Below are the code and all the weights of a small trained network. Each question names an input and a class and asks about switching units off, where a switched-off unit gives its printed mean instead of its output.

import numpy as np


def w(rows, s, z=0):
    codes = np.array(rows[::2]) - 128.0
    scale = np.full(codes.shape[1], s)
    scale[-1] = z or s
    return codes * scale


def f(y):
    return np.maximum(y, 0)


def log_softmax(a):
    a = a - a.max(-1, keepdims=True)
    return a - np.log(np.exp(a).sum(-1, keepdims=True))


def net(x, mask):
    res = np.array(x, float).reshape(1, 5) / 4 @ E
    y = f(res @ A[0][:, :-1].T + A[0][:, -1])
    res = res + np.where(mask, y, B[0][:, -1]) @ B[0][:, :-1]
    return log_softmax(res[-1] @ U[:, :-1].T + U[:, -1])


A, B = {}, {}
E = w([
[22,49,23,119],'x0',
[125,128,129,127],'x1',
[85,9,255,148],'x2',
[35,205,189,3],'x3',
[227,28,100,23],'x4',
],0.0066)
A[0] = w([
[207,206,233,208,48],'n0',
[43,101,47,144,197],'n1',
[126,85,164,119,192],'n2',
[233,128,149,233,98],'n3',
[167,208,23,140,184],'n4',
[164,2,218,129,70],'n5',
[194,173,193,124,234],'n6',
[207,129,135,229,99],'n7',
[104,202,200,47,52],'n8',
[139,19,191,97,103],'n9',
[212,149,45,64,112],'n10',
[228,145,175,120,209],'n11',
[138,209,209,200,125],'n12',
[65,149,130,54,52],'n13',
[6,103,43,162,197],'n14',
[238,42,130,15,155],'n15',
[68,185,163,222,108],'n16',
[122,220,61,179,121],'n17',
[77,105,201,197,109],'n18',
[47,104,225,223,104],'n19',
[22,66,61,139,45],'n20',
[198,99,94,253,61],'n21',
[85,56,240,152,3],'n22',
[102,190,152,197,104],'n23',
[196,76,92,226,73],'n24',
[113,187,195,50,96],'n25',
[127,55,38,211,98],'n26',
],0.0076,0.0052)
B[0] = w([
[195,48,137,73,210],'n0',
[198,76,155,111,230],'n1',
[149,169,139,141,187],'n2',
[58,112,63,51,222],'n3',
[192,180,150,107,252],'n4',
[172,218,99,119,208],'n5',
[162,61,157,106,241],'n6',
[66,137,89,59,207],'n7',
[62,116,15,44,188],'n8',
[167,191,100,124,197],'n9',
[184,196,108,162,210],'n10',
[170,74,156,137,237],'n11',
[159,43,114,108,211],'n12',
[71,136,21,62,167],'n13',
[205,59,150,108,249],'n14',
[146,101,70,254,253],'n15',
[145,94,59,210,207],'n16',
[185,194,145,148,216],'n17',
[168,192,115,138,185],'n18',
[182,214,81,143,209],'n19',
[187,79,112,70,187],'n20',
[45,139,57,60,212],'n21',
[175,214,101,84,176],'n22',
[148,108,104,237,187],'n23',
[43,150,99,62,208],'n24',
[68,105,38,88,190],'n25',
[95,128,117,44,209],'n26',
],0.0089,0.0072)
U = w([
[41,139,72,59,120],'0',
[153,115,78,206,188],'1',
[148,136,114,127,255],'2',
[181,230,118,120,13],'3',
[171,37,132,104,27],'4',
[121,85,186,184,153],'5',
[38,151,218,240,1],'6',
[5,210,216,213,1],'7',
],0.011,0.0086)

Each question gives the input, the list of numbers given to net, and the class t.
The units are the neurons (one row each of A and B). Each row of codes is followed by its name. A weight is (code - 128) times the scale printed after its matrix; where a second scale follows, it is the last column's (A, B and U).
mask holds one flag per neuron, in row order. A switched-off neuron (its flag False) gives its mean, the last column of its row in B, instead of its output. The means were averaged over made-up inputs and are rounded, as every weight is.
A unit's drop is (log p(t) with every unit on - log p(t) with that unit switched off) / (log p(t) with every unit on - log p(t) with every unit switched off).
The circuit of an input: a set's keep is (log p(t) with only the set's units on - log p(t) with every unit switched off) / (log p(t) with every unit on - log p(t) with every unit switched off). Starting from the 12 units with the biggest drops (on a tie, the unit counted first), units are removed one at a time, each time the one whose removal leaves the highest keep (on an exact tie, the one counted first), for as long as the keep stays at least 0.8.
units of the circuit, in order: the units of the circuit, biggest drop first
unit that matters most: the unit with the biggest drop
top k neurons: the k neurons with the biggest drops, biggest first
drop when u is switched off: that unit's drop, to one decimal
input [2,2,-2,4,5], class 1: top neuron => (n15)
input [-2,-2,2,6,-8], class 1: top 2 neurons => (n16; n23)
input [-4,4,8,-7,-6], class 3: units of the circuit, in order => (n19; n22)
input [-8,2,7,3,-5], class 4: top 2 neurons => (n0; n12)
input [8,-5,0,6,-3], class 4: units of the circuit, in order => (n14; n1)
input [-8,5,-5,-1,4], class 4: units of the circuit, in order => (n6; n11)
input [-7,4,2,-2,-2], class 4: units of the circuit, in order => (n0; n12)
input [-6,1,-6,2,-7], class 1: units of the circuit, in order => (n23; n16)
input [-6,8,8,-8,-2], class 0: units of the circuit, in order => (n3; n21)
input [8,5,3,-1,-7], class 4: top 3 neurons => (n14; n20; n1)
input [2,1,-5,5,-8], class 1: top 2 neurons => (n16; n23)
input [-6,-6,7,4,-1], class 3: top 2 neurons => (n22; n19)
input [0,-2,-4,-4,-3], class 0: units of the circuit, in order => (n15; n21)
input [8,-5,0,4,-7], class 4: top neuron => (n14)
input [-2,0,7,3,-7], class 1: top 4 neurons => (n16; n23; n12; n4)
input [-6,-8,-8,7,-5], class 2: top 2 neurons => (n17; n12)
input [-5,-1,4,3,-5], class 1: top 3 neurons => (n16; n19; n23)
input [-2,-5,-6,8,3], class 0: top 3 neurons => (n8; n25; n13)
input [-4,-2,-6,-8,7], class 0: drop when n7 is switched off => 0.2
input [-1,5,7,-3,-6], class 3: unit that matters most => n19
input [8,1,1,1,-6], class 4: drop when n1 is switched off => 0.2
